[ -7  12  13  14  15 -25  -4 -22  34   3 -24  38  -7 -18  -3   4 -56 -35
  26  21  17 -26  59  72  14  19  66 -15  53  -1  25 -17 -13  12   2  42
  30]
7
[ -4  34   4  -1 -16 -17  25 -14  30 -56 -13  -2  -6  -4   0   1 -47 -58
  13  16  27 -36  63  29  13  48  98   4  49 -10  29 -13 -16  12 -18  65
  31]
5
[-65 -17 -32  26 -18 -44 -30 -41  44  -8 -16   0   0 -25  81 -18 -17 -54
  38  69  67 -38  49  39  17  21  69 -25  36  16  -2  -7  30   9  52 -14
   1]
8
[-12   6  13   2 -21 -30  31  -7  37 -65 -29 -10  -8 -19  -3  13 -50 -58
  38  10  40 -32  71  25   8  48 107  -3  59  -3  43 -15  -4  11 -11  64
  37]
11
[ -4  18  12  21   8 -15  -5 -22  41   6 -20  60  -7 -23   1  14 -49 -44
  38  24   5 -38  48  69  48   2  64 -22  51  -4  17 -20  -7  21   5  43
  26]
6
[-50 -22 -19  20  -8 -39 -25 -11  35  -3 -24  44   1 -35  56 -19 -19 -58
  27  65  51 -34  20  68   9   8  57   0  45  40  15   8   7  -6  68 -20
   0]
9
[-75   2 -21   1 -12 -33  -8 -37  35  -8 -28 -12   6 -28  66  -8  -1 -73
  47  66  68 -30  45  23  17  13  76 -12  33  38   9  11  15  11  34   0
  15]
6
[-26  36  18  20 -22 -44  29 -27  48 -35 -32  -6   4 -11  -1 -10 -40 -65
  40  21  36 -44  58  33  30  30  84  25  42   6  44 -24   6  20   5  54
  34]
2
[-15   1  22  29  -4 -39   9  -9  39 -17 -32  26  -6 -18  -1  14 -44 -43
  47  20  24 -31  46  46  23  23  71 -24  58   1  33 -25   4  16   2  54
  33]
11
[-64  -5 -21  15 -18 -41   3 -22  35 -21 -20  -3   3 -25  68 -11 -27 -73
  29  66  80 -34  40  37  -9  25  93  -8  41  37  12  -1   8   1  43   4
   3]
4
[ -5  25   5   8 -24 -31  18 -22  47 -57 -21 -10 -15 -10   3   1 -33 -51
  23  12  27 -41  85  26  10  51  97   5  37  -4  28 -14  -7   7  -2  55
  26]
8
[-65  -2 -14  23 -14 -37 -19 -29  45 -22 -20  -8  12 -24  82 -17  -9 -57
  27  82  77 -24  46  36  18  10  52  -7  49  15   0  -3  14   7  37  -2
  10]
1
[-56 -24 -23  20 -17 -30 -16 -14  39  10 -16  45  -4 -35  70 -19 -27 -48
  37  68  46 -36  39  62  32   0  50 -12  46  27   3  12   8   2  55  -9
   4]
6
[-50  -1 -19  28 -25 -24 -31 -23  17  20  -6  19  -4 -37  74  -2 -28 -32
  25  67  34 -21  20  81  20  -2  36 -22  26  13 -13  13 -19  -3  54 -16
   3]
6
[-13  18  14  29 -37 -36  19 -12  43 -40 -24 -10  -7 -13   4 -12 -35 -51
  29  12  36 -36  71  42  11  35  89  17  38  -8  17 -15   0   8   8  70
  37]
4
[  2  14  13 -13 -19 -17  18  -5  23 -58 -21  -1   0 -11  19   3 -49 -43
  42   4  43 -30  57  27  23  37 114  -2  61 -30  24 -13  -5  18 -33  55
  22]
3
[-51 -31 -34  38  10 -30  -1  -9  32   1 -20  37  -5 -41  61 -39 -24 -47
  32  79  51 -34  40  62  18  -2  39   4  50  22  12  14  10   8  61 -27
  -6]
10
[-75  -3 -17  25 -24 -30 -46 -19  28  26  -9 -10  -1 -25  83 -48 -19 -21
  20  73  57  -1  36  86   1  15  19 -10  30   3 -24  25  -5 -12  60 -25
  21]
7
[-53   0 -24  41 -30 -41 -27 -26  28  -1 -13  -5  -1 -25  76 -20 -22 -37
  18  90  46 -15  21  69   1  22  49 -12  28  16 -11  -4  -1   5  47 -23
  12]
1
[ -9  -7  16   6 -29 -30  21   2  27 -54 -31   0  -9 -12   7  -4 -54 -45
  43  15  45 -19  57  33  18  41 100 -11  70 -17  37 -10  10  17 -23  69
  30]
11
[-12  23   8   8 -28 -40  10 -17  56 -42 -20  -9   3 -19   4 -11 -47 -48
  37  17  40 -42  84  33  18  34  83  23  32  -5  33 -11  -6  10 -11  55
  39]
0
[-62  12 -10  31 -22 -33 -33 -23  42   7  -3  -8   7 -12  75 -26 -21 -34
  18  70  55 -18  28  63   7   6  41 -12  35   7 -20   2  -8   3  35 -20
  11]
1
[-12  25  10  21   9 -12  -2 -21  44  -6 -27  54  -1 -17   7   9 -51 -44
  38  19  15 -35  59  56  46   4  73 -24  55  -9  17 -24  -1  22   1  51
  26]
6
[ -3  11  11  30   8 -22  -6 -29  50  -8 -24  40  -6 -10   7  -3 -44 -37
  34   9  16 -51  65  50  32  14  77 -25  53 -13  16 -29   5  22   0  39
  17]
8
[-55 -20 -28  35 -15 -43 -19 -38  35 -10 -19   7  -4 -31  77 -13 -19 -51
  31  71  61 -41  43  45  18  19  61 -20  35  21   6  -2  21   5  57 -17
  -1]
8
[ -7  24   8 -10  -8 -21  25 -20  36 -57 -22  -5  -7 -21   8  23 -40 -63
  37  17  44 -48  59  21  15  42 100  -3  43  -6  31 -16 -12  13 -10  50
  29]
3
[-12  22  15  33 -32 -45  15 -17  49 -45 -28 -19  -7  -7  -3  -2 -42 -51
  33  30  37 -36  69  36  15  36  86  15  34   0  31 -25   1  18  -5  65
  39]
1
[-71  -6 -36   2  -2 -36 -22 -27  41 -19 -27 -19  19 -31  70 -31 -21 -66
  38  64  73 -26  54  17   2  19  84   3  32  32   8  14  18   9  37 -31
  21]
0
[-67 -12 -35  26 -24 -33 -40 -18  36   2 -13  -4  10 -34  88 -37 -32 -40
  29  73  59 -17  35  54   5  11  49  -3  26  16  -6  14   6  -4  54 -35
  17]
0
[ -4  23   9  23   3 -23   2 -36  31   1  -5  34  -3  -6   2  13 -53 -46
  22  22  14 -49  30  56  28  10  64 -24  48 -10  18 -27 -10  24  -9  45
  21]
5
[-10  34   3   1  -2 -16  12 -13  56 -52 -27   5   8 -19  10  -8 -51 -57
  29  21  42 -33  83  30  15  38  95  13  47  -2  35 -14 -12   6  -6  42
  36]
0
[ -8  16  13  39 -40 -48  14 -21  43 -38 -29 -12 -17 -17   1 -17 -20 -37
  38  15  22 -51  79  41  26  47  77  15  20  -1  24  -8   7  10  13  55
  34]
8
[ -7  22  11  26   9 -11  -1  -9  46  -6 -30  50   2 -18   7   8 -48 -43
  41  18   6 -27  62  58  43   7  79 -16  57  -5  24 -28  -5  14   8  52
  29]
6
[-62 -19 -24  19 -21 -43 -42 -30  18   7 -19   6   1 -33  61 -22 -14 -54
  30  69  52 -20   8  68   2   7  57  -6  28  26  -1  12  13   3  58 -30
   8]
9
[  8  30   6  14   7 -11  10 -22  30 -26 -26  38   2 -15  19  17 -44 -30
  32  11  18 -42  44  42  27  24  81 -25  54 -23   8 -30  -6  22 -10  34
  20]
3
[  2  12   6  35  12 -21   7 -34  42  -9 -28  15  -4  -2  -1   1 -42 -42
  26  12  11 -37  59  35  24  10  76 -16  52 -15  26 -29   5  22   0  33
  22]
8
[-75  -8 -32   2 -10 -36  -8 -25  30 -14 -29  -5  10 -22  65 -36 -38 -75
  36  65  68 -32  33  27   9  17  90   1  52  28  15   3  25  21  38 -22
   7]
2
[-17   5  25   6 -14 -28  23 -11  43 -48 -30  -2   1  -8   4  -1 -48 -51
  47   7  53 -34  66  27  26  31  96 -11  70 -16  35 -17  12  21 -25  69
  32]
11
[-51 -34 -27  27 -12 -39 -23 -24  45   9  -9  32  -8 -24  75 -29 -29 -43
  27  65  50 -44  43  55  17   6  53 -18  46  19   3   3  14   2  57 -26
  -8]
8
[-13   7  15  31 -33 -52  19 -27  45 -43 -31 -18 -15 -12   2  -5 -34 -51
  45  16  35 -49  81  29  22  40  95   9  29  -1  44 -23  13  15  -1  70
  29]
8
[-53 -22 -35  19  -5 -36 -25  -4  57   1 -21  28  11 -25  83 -35 -36 -49
  27  84  62 -19  48  46   6  11  48  -2  47  24  12  -3  10  -6  57 -19
   2]
0
[-61 -12 -38  32   3 -41 -13 -27  27 -12 -20  -6   3 -38  66 -13 -13 -57
  40  86  66 -22  42  45   9  11  57  -4  32  22   6  -1  14  13  57 -14
  -5]
10
[ -1   5   9  -7 -27 -25  17  -4  24 -55 -23  -7  -2 -13  20   1 -42 -44
  46  10  46 -34  55  27  21  40 112   2  54 -21  23 -12   2  18 -22  56
  22]
3
[-63 -12 -22  22 -15 -27 -16 -29  31  -7 -22  17   5 -40  79  -2 -21 -58
  40  71  63 -31  40  52  32   4  60 -16  39  24   5   7  11   5  54  -3
   8]
6
[-69  -8 -27  -2 -16 -26 -20 -21  33 -10 -23   3   1 -30  66 -16 -22 -66
  45  63  65 -28  46  36  18  16  85 -18  41  28   2  12  13  11  33  -1
  12]
6
[-73  -3 -20  24  -4 -33 -32 -36  24  16 -17  -2   0 -28  73 -15 -42 -39
  25  68  62 -15  36  72  -4  12  48 -23  33  15   0   3  -3   0  52 -16
  17]
7
[-52 -24 -22  27 -15 -42 -25 -31  36  -8 -16   2  -5 -28  69 -16 -17 -55
  35  70  71 -42  45  45  24  14  58 -17  37  17   4   5  22   6  57 -12
  -5]
8
[-53   2 -19  20 -30 -36 -38 -15  17  -2 -22  12   2 -32  67 -33  -2 -36
  21  65  47 -17  15  77   0  23  52  -2  26  23 -14  19   2  -6  56 -25
   7]
9
[-24  -1  12   3 -21 -41   8 -21  36 -31 -21 -18 -11 -18   0  -8 -54 -51
  36  19  47 -30  80  53  11  35  87  17  40  -3  36  -5   0   9   2  59
  39]
7
[-10  67  23   7 -31 -25  25 -22  58 -56 -19 -32  -3   1  -3   1 -10 -50
  14  19  42 -39  75  22   9  50  73  17  34   0   9  -8 -24   7 -17  60
  39]
1
[-29   8  30  10 -38 -52  21 -14  46 -44 -27 -29  -5 -18  -3   1 -21 -52
  55  10  44 -39  70  28  17  43  81   6  42   0  36  -8   4  12 -12  74
  45]
11
[  0  15  13  24   2 -28  13 -25  36  -1 -16  30   1 -10  -9  15 -43 -50
  30  10  20 -40  43  47  14   1  85 -10  59  -4  19 -27 -10  20  -3  43
  21]
4
[-11  29  16  30 -39 -45  28 -19  41 -36 -23 -10 -11 -16  -5   0 -27 -50
  31  13  31 -47  68  40   7  37  87  19  29   4  20 -15  -7   7   9  67
  36]
4
[ -5  21  14  -4 -22 -13  15 -12  30 -42 -20  15   1  -9  10   2 -55 -48
  42   5  40 -27  69  41  40  22 111  -2  62 -18  26  -7  -4  20 -31  67
  22]
6
[  0   3  13  -2 -19 -20  14   2  23 -49 -21   6  -1 -12  23  -8 -53 -40
  43   8  45 -33  52  36  29  31 107   2  60 -26  20  -7   2  17 -19  44
  19]
3
[ -3  18   3  -1 -13 -28  21 -33  50 -49 -19  -4 -14 -11   0  10 -39 -62
  26  14  36 -54  81  26  11  46 104  -4  43   1  34 -20  -6  14  -8  52
  19]
8
[  0  57  12   2 -14 -24  29 -27  44 -60 -24 -14  -5  -4 -10  17 -34 -58
  15  25  36 -36  69  23   3  49  99   5  44   4  25 -21 -23  17 -25  53
  32]
1
[ -4  18   5 -15 -18 -23  31 -16  31 -62 -22 -11  -6 -22  14  16 -39 -58
  37  17  43 -45  62  24   9  48 110   6  44  -7  32 -14 -13  12 -12  46
  25]
3
[-65  -4 -22  12 -16 -35 -20 -19  41 -19 -18 -25   5 -13  66 -30 -22 -62
  25  74  75 -20  41  34   0  20  77  -4  41  23  -3   8  11  12  30 -16
  12]
1
[-23  21   7  25 -38 -51  22 -28  39 -31 -28 -12  -5 -15  -1  -4 -48 -63
  43  25  38 -48  49  35  27  32  86  19  36   5  40 -23  15  25   8  56
  33]
2
[-71  -9 -30  24  -7 -38 -32 -29  49 -15 -23  12  17 -42  91 -18 -23 -56
  37  73  75 -34  50  34  20   8  52  -9  34  28   5   3  20   1  56 -18
  14]
0
[-62 -23 -30  24  -3 -33 -28 -12  55  -3 -21  36  13 -36  91 -27 -30 -49
  28  75  57 -26  46  43  13   4  42  -7  46  29  12   3  10  -8  57 -18
  11]
0
[  8  25  11  11   3 -26  -7 -26  34 -16 -26  57   2 -16  -8  15 -36 -43
  26  13  14 -37  37  63  22  17  81 -11  56  -1  20 -26  -3  18   0  37
  15]
9
[ -9  18  21  17 -40 -53   5 -21  32 -41 -29  -1 -12 -23 -18   1 -24 -57
  41  12  35 -51  49  52  19  37  86  24  21  16  35  -4   5  12   9  60
  33]
9
[-21  10  28  13 -34 -46  27 -12  47 -49 -26 -21 -11 -12 -10   3 -42 -51
  45   4  43 -43  70  26  17  40  85   4  43  -3  36 -10   4  15 -13  76
  41]
11
[-70 -33 -25   9   0 -29 -28 -17  38   9 -19  21   1 -27  76 -36 -36 -46
  26  70  72 -19  51  63   8  10  48 -13  58  17   4  13  15  -2  53 -11
  10]
7
[-13  19  16  28 -43 -43  20 -15  27 -33 -18 -17 -10 -15  -1 -17 -21 -47
  32  23  22 -46  53  48  22  45  70  21  22   1  28  -4  -3  10   1  66
  42]
5
[-63 -11 -25  17 -18 -29 -19 -29  32  -6 -23  23   6 -39  79  -5 -16 -54
  44  70  61 -32  46  47  34   4  61 -19  44  21   2   3  17   7  50  -1
   7]
6
[  0  32   6  22  17 -21  -2 -19  52 -17 -24  47   7 -19   6   4 -62 -39
  27  21  17 -34  62  50  27  15  71  -8  48  -4  27 -26 -11  14  -1  30
  30]
0
[  2  11  -1   2 -21 -20   9  -2  37 -50 -24  13   7 -18  17 -20 -62 -38
  33  17  40 -25  75  41  20  35 105  13  56 -16  31  -8  -2  13 -22  43
  28]
0
[-11  17  15  20   6 -22  11 -24  47 -12 -16  24   2  -6   1   5 -53 -56
  27  11  32 -36  54  41  21  -1  85  -7  63 -15  20 -28  -1  19  -3  49
  22]
4
[-57 -15 -42  32 -15 -29 -20 -40  -6  11 -16 -27   2 -19  69 -30 -15 -47
  12  76  27  -9   3  41  -6  11  51 -12  25  10  -8  13  11  13  42 -36
  20]
5
[-65 -25 -21  15   2 -36 -17 -21  34  12 -20  23  -5 -31  64 -30 -39 -48
  27  78  65 -23  45  70   8  10  43  -7  50  24  14  14   6  -4  58 -19
  10]
7
[-73 -13 -29  15 -11 -50 -12 -26  30 -14  -9 -21  -5 -37  58 -16 -17 -67
  46  74  72 -34  41  41   0  16  70   3  24  36  11  13   6  11  45 -12
  -1]
10
[ -5  50  12  14  -8 -28  26 -25  49 -60 -28 -10   0  -8  -4  16 -37 -61
  20  29  38 -33  70  27  12  45 100   8  44   5  30 -27 -12  17 -13  51
  34]
1
[-22   8  25  25 -33 -49  24 -13  43 -47 -30 -19 -12 -18  -7   4 -41 -51
  45  10  37 -42  65  33  18  42  81   3  35   2  35 -10   7  14   0  71
  45]
11
[-58  12 -13  34 -33 -33 -31 -19  35   2  -6 -14   2 -16  72 -30 -16 -31
  16  73  51 -17  25  66   3  15  41  -6  28   9 -22  10 -10   0  40 -23
  15]
1
[-56 -17 -30  21  -3 -25 -19 -19  27   5  -7  40   3 -23  77 -25 -33 -50
  18  71  43 -34  21  56  16   7  53 -21  54  17   1   1   5   4  46 -18
   1]
5
[-49 -18 -34  22  -2 -30 -22 -13  47   2 -18  47   9 -35  82 -28 -39 -42
  22  78  54 -29  38  54  12   6  44  -9  49  26   9   5   5  -4  54 -32
   3]
0
